[139 144 145 108 122 104 125 140 101 110 102 138 125]
The fourth entry from the end is 110
Give the third entry from the left.
145
The 1st entry from the left: 139
The minimum: 101

Questions about the grid below.
1) The last entry in the row that holds the smallest entry?
2) The entry directly below the smallest entry?
3) The last entry in the row that holds the largest entry?
4) The smallest entry in the first column?
5) The first entry in reading order?
6) The top entry of the column that holds the smallest entry?
7) The entry just left of the smallest entry?
8) The third entry from the end, reading row by row?
[[136, 132, 107, 150, 107, 143, 135, 145, 129],
 [102, 118, 102, 118, 147, 155, 148, 135, 145],
 [105, 153, 149, 131, 124, 137, 145, 116, 116],
 [138, 115, 106, 104, 149, 134, 133, 127, 131],
 [104, 106, 133, 126, 133, 142, 151, 137, 148],
 [133, 130, 118, 146, 122, 124, 127, 117, 141],
 [136, 121, 130, 133, 110, 149, 120, 113, 103],
 [103, 109, 132, 135, 135, 135, 143, 151, 117],
 [144, 137, 105, 139, 129, 132, 152, 113, 115],
 [106, 112, 121, 119, 125, 127, 122, 102, 150],
 [142, 101, 123, 121, 103, 104, 133, 134, 150],
 [114, 106, 105, 113, 145, 137, 115, 102, 118],
 [138, 117, 111, 110, 106, 125, 108, 154, 135],
 [152, 106, 149, 140, 120, 135, 118, 138, 135],
 [121, 108, 126, 112, 152, 114, 134, 124, 104]]
1) 150
2) 106
3) 145
4) 102
5) 136
6) 132
7) 142
8) 134
